arr = [-112  303  261  676 -505   22]
arr[-6] -> -112
arr[2] -> 261
arr[1] -> 303

data =
[[-29   6  35  19  -7  -9  -3  -6  -4  13  14  -5 -10   5   4 -23]
 [ 33   7 -11  -6  -3  -7   3  16   8 -10  -5   9  -4 -30 -19  20]
 [-30 -20  20  33   8 -11  -6  -3  -7   2  17   8 -10  -6   9  -4]
 [  9  -5 -30 -19  21  33   8 -11  -7  -3  -7   1  16   8 -10  -6]
 [ 17   8 -10  -6   9  -4 -31 -19  21  33   7 -11  -6  -3  -7   2]
 [ -4   9  -9 -32 -14  26  31   3 -11  -5  -4  -6   5  17   5 -11]
 [  4 -12  -2   8 -10 -32 -12  27  30   3 -11  -5  -4  -7   5  18]
 [ -8  -8  -2  -6  -2  12  13  -5 -10   6   3 -25 -28   9  34  16]
 [ -3   9  -9 -32 -14  25  31   4 -11  -5  -3  -8   4  17   5 -11]
 [ -4 -30 -21  18  33  10 -11  -6  -2  -7   2  15   9  -9  -7   8]
 [ -5  12  15  -4 -10   4   5 -22 -30   4  34  20  -7 -10  -2  -5]
 [-27 -24  15  35  13 -10  -7  -3  -7   0  15  11  -9  -8   8  -1]
 [-12   0   9 -15 -33  -7  29  28  -1 -11  -5  -5  -6   8  17   2]
 [ -9  -7   9  -2 -29 -22  18  34  10 -10  -7  -2  -7   1  16  10]]
Rows and columns are counted from 0.
row 0 col 0	-29
row 3 col 9	-3
row 13 col 10	-7
row 8 col 0	-3
row 2 col 14	9
row 3 col 3	-19
row 0 col 7	-6
row 7 col 5	12
row 6 col 1	-12
row 11 col 12	-9
row 8 col 7	4
row 13 col 7	34
row 11 col 13	-8
row 8 col 3	-32
row 1 col 7	16
row 5 col 0	-4
row 9 col 5	10
row 6 col 12	-4
row 13 col 1	-7
row 5 col 13	17
row 9 col 11	15
row 12 col 10	-5
row 3 col 5	33
row 6 col 13	-7
row 10 col 8	-30
row 7 col 11	-25
row 3 col 2	-30
row 5 col 14	5
row 2 col 8	-7
row 10 col 11	20
row 4 col 10	7
row 11 col 8	-7
row 5 col 5	26
row 11 col 2	15
row 11 col 0	-27
row 5 col 11	-6
row 9 col 14	-7

A =
-0.13	0.19	-0.17	-0.17
0.20	-0.03	-0.16	-0.16
0.20	0.20	0.07	0.08
-0.16	-0.16	0.01	-0.05
-0.16	0.16	0.19	0.13
-0.04	-0.16	-0.10	-0.09
-0.07	0.17	-0.17	-0.16
-0.07	0.19	-0.14	-0.16
-0.16	0.18	0.07	-0.16
-0.16	-0.01	0.19	0.11
0.19	0.19	0.07	0.07
Indices start at 0.
(0, 0) => -0.13
(3, 0) => -0.16
(8, 0) => -0.16
(8, 2) => 0.07
(6, 3) => -0.16
(7, 0) => -0.07
(1, 0) => 0.20
(6, 2) => -0.17
(10, 2) => 0.07
(3, 2) => 0.01
(8, 1) => 0.18
(7, 1) => 0.19
(8, 3) => -0.16
(4, 0) => -0.16
(2, 2) => 0.07
(10, 0) => 0.19
(9, 2) => 0.19
(5, 3) => -0.09
(10, 3) => 0.07
(6, 1) => 0.17
(5, 1) => -0.16
(6, 0) => -0.07
(5, 0) => -0.04
(2, 1) => 0.20

m = -12   13   15   -9   13   11   -2   27   29
m[0] => -12
m[1] => 13

M =
[[ -6   7   4  -2  -2  13   1   0   3   6  -6   2  19   5  -5  13]
 [  3 -11   7 -19  -7  -8   5   4   2  -5  11  -4  -5 -13   1 -11]
 [  2 -13  10 -24  -5 -21  11   4   9   6   1  -4 -19  -9  -1   3]
 [  3   2  -6   7  -6   1  -4 -11 -10  -7   0  -6 -14   1 -13  -9]
 [ 15 -20   3  -7   2 -21   3  14   9 -19   7   1  -8 -24  19 -31]
 [ -8   8 -11  15   6   7 -12  -8 -15  -9   6   1  -5   6  -3 -10]
 [ 15 -21  11 -15  -4 -14  10  20  17 -15   9   0  15 -25  22 -20]
 [-18  12  -8  -3  17   7 -14  -7 -15  22   4  11   5  18  -5  29]
 [-20  10  -4  -2   6  -2  -6 -12 -10  15   2   3  -6  14 -17  17]]
M[-9, 0] -> -6
M[-9, -4] -> 19
M[-9, 7] -> 0
M[-9, -1] -> 13
M[-4, 15] -> -10
M[:, -3] -> [5, -13, -9, 1, -24, 6, -25, 18, 14]
M[4] -> [15, -20, 3, -7, 2, -21, 3, 14, 9, -19, 7, 1, -8, -24, 19, -31]
M[-8, 10] -> 11
M[7, -4] -> 5
M[7, 9] -> 22
M[-5, -8] -> 9
M[-2, -6] -> 4
M[-5, -15] -> -20
M[5, 7] -> -8
M[-9, -8] -> 3
M[-1, 12] -> -6
M[6, -1] -> -20
M[-1, 9] -> 15
M[6] -> [15, -21, 11, -15, -4, -14, 10, 20, 17, -15, 9, 0, 15, -25, 22, -20]
M[-2, 6] -> -14
M[:, 14] -> [-5, 1, -1, -13, 19, -3, 22, -5, -17]
M[:, -13] -> [-2, -19, -24, 7, -7, 15, -15, -3, -2]
M[-2, 2] -> -8
M[6, 12] -> 15
M[-6, 7] -> -11
M[:, -10] -> [1, 5, 11, -4, 3, -12, 10, -14, -6]
M[0] -> [-6, 7, 4, -2, -2, 13, 1, 0, 3, 6, -6, 2, 19, 5, -5, 13]
M[:, -15] -> [7, -11, -13, 2, -20, 8, -21, 12, 10]
M[-8, -16] -> 3
M[-7] -> [2, -13, 10, -24, -5, -21, 11, 4, 9, 6, 1, -4, -19, -9, -1, 3]
M[-8] -> [3, -11, 7, -19, -7, -8, 5, 4, 2, -5, 11, -4, -5, -13, 1, -11]
M[3] -> [3, 2, -6, 7, -6, 1, -4, -11, -10, -7, 0, -6, -14, 1, -13, -9]
M[0, 3] -> -2
M[3, 15] -> -9
M[-4, -7] -> -9
M[:, 11] -> [2, -4, -4, -6, 1, 1, 0, 11, 3]
M[-8, 7] -> 4
